Below are the code and all the weights of a small trained network. Each question names an input and a class and asks about switching units off, where a switched-off unit gives its printed mean instead of its output.

import numpy as np


def w(rows, s, z=0):
    codes = np.array(rows[::2]) - 128.0
    scale = np.full(codes.shape[1], s)
    scale[-1] = z or s
    return codes * scale


def norm(h):
    return h / np.sqrt((h * h).mean(-1, keepdims=True) + 1e-5)


def f(y):
    return y / 2 * (1 + np.tanh(0.7978845608 * (y + 0.044715 * y**3)))


def log_softmax(a):
    a = a - a.max(-1, keepdims=True)
    return a - np.log(np.exp(a).sum(-1, keepdims=True))


def net(x, mask):
    res = np.array(x, float).reshape(1, 3) / 4 @ E
    u = 0
    for l in range(2):
        y = f(norm(res) @ A[l][:, :-1].T + A[l][:, -1])
        res = res + np.where(mask[u : u + 7], y, B[l][:, -1]) @ B[l][:, :-1]
        u += 7
    return log_softmax(norm(res)[-1] @ U[:, :-1].T + U[:, -1])


A, B = {}, {}
E = w([
[146,165,110,254,161,217,110,155,173,105],'x0',
[126,119,144,134,151,140,174,113,50,105],'x1',
[146,43,122,220,163,130,112,114,189,67],'x2',
],0.0022)
A[0] = w([
[142,247,90,143,136,189,121,169,146,153,16],'L0N1',
[90,150,124,92,96,109,106,128,147,165,98],'L0N2',
[111,235,91,109,103,164,101,174,154,193,103],'L0N3',
[108,141,119,124,110,133,129,121,129,135,101],'L0N4',
[135,167,100,173,108,165,89,167,180,150,23],'L0N5',
[123,121,144,21,70,89,131,87,98,143,138],'L0N6',
[122,145,153,94,122,131,169,127,2,144,4],'L0N7',
],0.0044,0.0022)
B[0] = w([
[90,165,192,169,163,79,112,79,63,111,190],'L0N1',
[200,85,129,111,144,112,129,160,157,155,157],'L0N2',
[146,146,189,179,90,98,61,109,156,135,214],'L0N3',
[168,123,134,123,144,151,146,140,117,124,125],'L0N4',
[85,135,140,165,165,141,193,77,15,77,163],'L0N5',
[153,149,101,100,234,146,131,236,147,172,254],'L0N6',
[81,172,79,84,180,188,252,74,18,73,191],'L0N7',
],0.0035,0.0041)
A[1] = w([
[170,89,86,39,156,116,198,155,87,129,103],'L1N1',
[165,185,135,213,86,249,100,112,166,118,135],'L1N2',
[121,160,76,39,161,167,243,161,13,131,22],'L1N3',
[105,170,48,34,165,189,251,160,8,140,4],'L1N4',
[159,34,136,124,30,55,83,62,196,106,106],'L1N5',
[68,63,90,160,153,164,173,104,109,65,116],'L1N6',
[59,76,89,117,59,98,132,67,138,96,66],'L1N7',
],0.0034,0.0018)
B[1] = w([
[92,179,185,138,228,89,112,116,101,172,194],'L1N1',
[57,139,101,61,217,105,174,106,101,150,180],'L1N2',
[87,182,192,232,156,117,131,37,82,102,237],'L1N3',
[82,177,186,255,108,118,84,37,91,84,252],'L1N4',
[159,196,187,156,92,151,153,101,59,142,145],'L1N5',
[157,100,105,123,104,133,115,139,191,165,174],'L1N6',
[183,130,156,167,96,142,116,113,139,138,109],'L1N7',
],0.0041,0.0036)
U = w([
[120,158,127,105,66,128,94,161,126,131,38],'0',
[96,130,96,60,49,161,117,144,112,84,3],'1',
[198,94,151,159,6,148,130,107,153,120,146],'2',
[164,121,137,35,143,83,107,201,157,177,171],'3',
[100,69,42,151,167,179,163,129,184,105,155],'4',
[63,208,161,161,167,112,128,83,59,124,175],'5',
[100,127,105,80,58,148,126,137,118,115,47],'6',
[112,134,93,68,67,156,123,139,120,102,24],'7',
],0.012,0.0059)

Each question gives the input, the list of numbers given to net, and the class t.
The units are the neurons (one row each of A and B). Each row of codes is followed by its name. A weight is (code - 128) times the scale printed after its matrix; where a second scale follows, it is the last column's (A, B and U).
mask holds one flag per neuron, layer by layer. A switched-off neuron (its flag False) gives its mean, the last column of its row in B, instead of its output. The means were averaged over made-up inputs and are rounded, as every weight is.
A unit's drop is (log p(t) with every unit on - log p(t) with that unit switched off) / (log p(t) with every unit on - log p(t) with every unit switched off).
The circuit of an input: a set's keep is (log p(t) with only the set's units on - log p(t) with every unit switched off) / (log p(t) with every unit on - log p(t) with every unit switched off). Starting from the 12 units with the biggest drops (on a tie, the unit counted first), units are removed one at a time, each time the one whose removal leaves the highest keep (on an exact tie, the one counted first), for as long as the keep stays at least 0.8.
units of the circuit, in order: the units of the circuit, biggest drop first
unit that matters most: the unit with the biggest drop
top k neurons: the k neurons with the biggest drops, biggest first
k most important neurons of layer l: the k neurons of layer l with the biggest drops, biggest first
drop when u is switched off: that unit's drop, to one decimal
input [7,-2,2], class 4: units of the circuit, in order	(L1N4; L1N3)
input [1,-3,-6], class 3: units of the circuit, in order	(L0N3; L1N4; L1N3)
input [7,-8,4], class 4: top 2 neurons	(L1N4; L1N3)
input [1,-8,-5], class 0: units of the circuit, in order	(L0N3; L1N3)
input [-6,2,7], class 3: units of the circuit, in order	(L1N4; L1N3)
input [-3,0,2], class 3: 2 most important neurons of layer 0	(L0N7; L0N5)
input [2,-8,8], class 4: 3 most important neurons of layer 1	(L1N2; L1N4; L1N3)
input [0,5,6], class 2: top 4 neurons	(L0N6; L0N7; L1N5; L0N5)
input [3,7,2], class 4: unit that matters most	L0N7
input [1,-4,-8], class 3: top 3 neurons	(L0N3; L1N4; L1N3)
input [-3,-2,-2], class 3: top 2 neurons	(L0N6; L0N5)
input [-2,2,3], class 2: 2 most important neurons of layer 0	(L0N6; L0N7)
input [1,-4,4], class 4: top 3 neurons	(L0N3; L1N2; L1N4)
input [-4,0,6], class 2: drop when L0N6 is switched off	0.4
input [-7,-2,5], class 3: drop when L0N7 is switched off	0.2
input [-3,3,5], class 2: drop when L0N6 is switched off	0.8
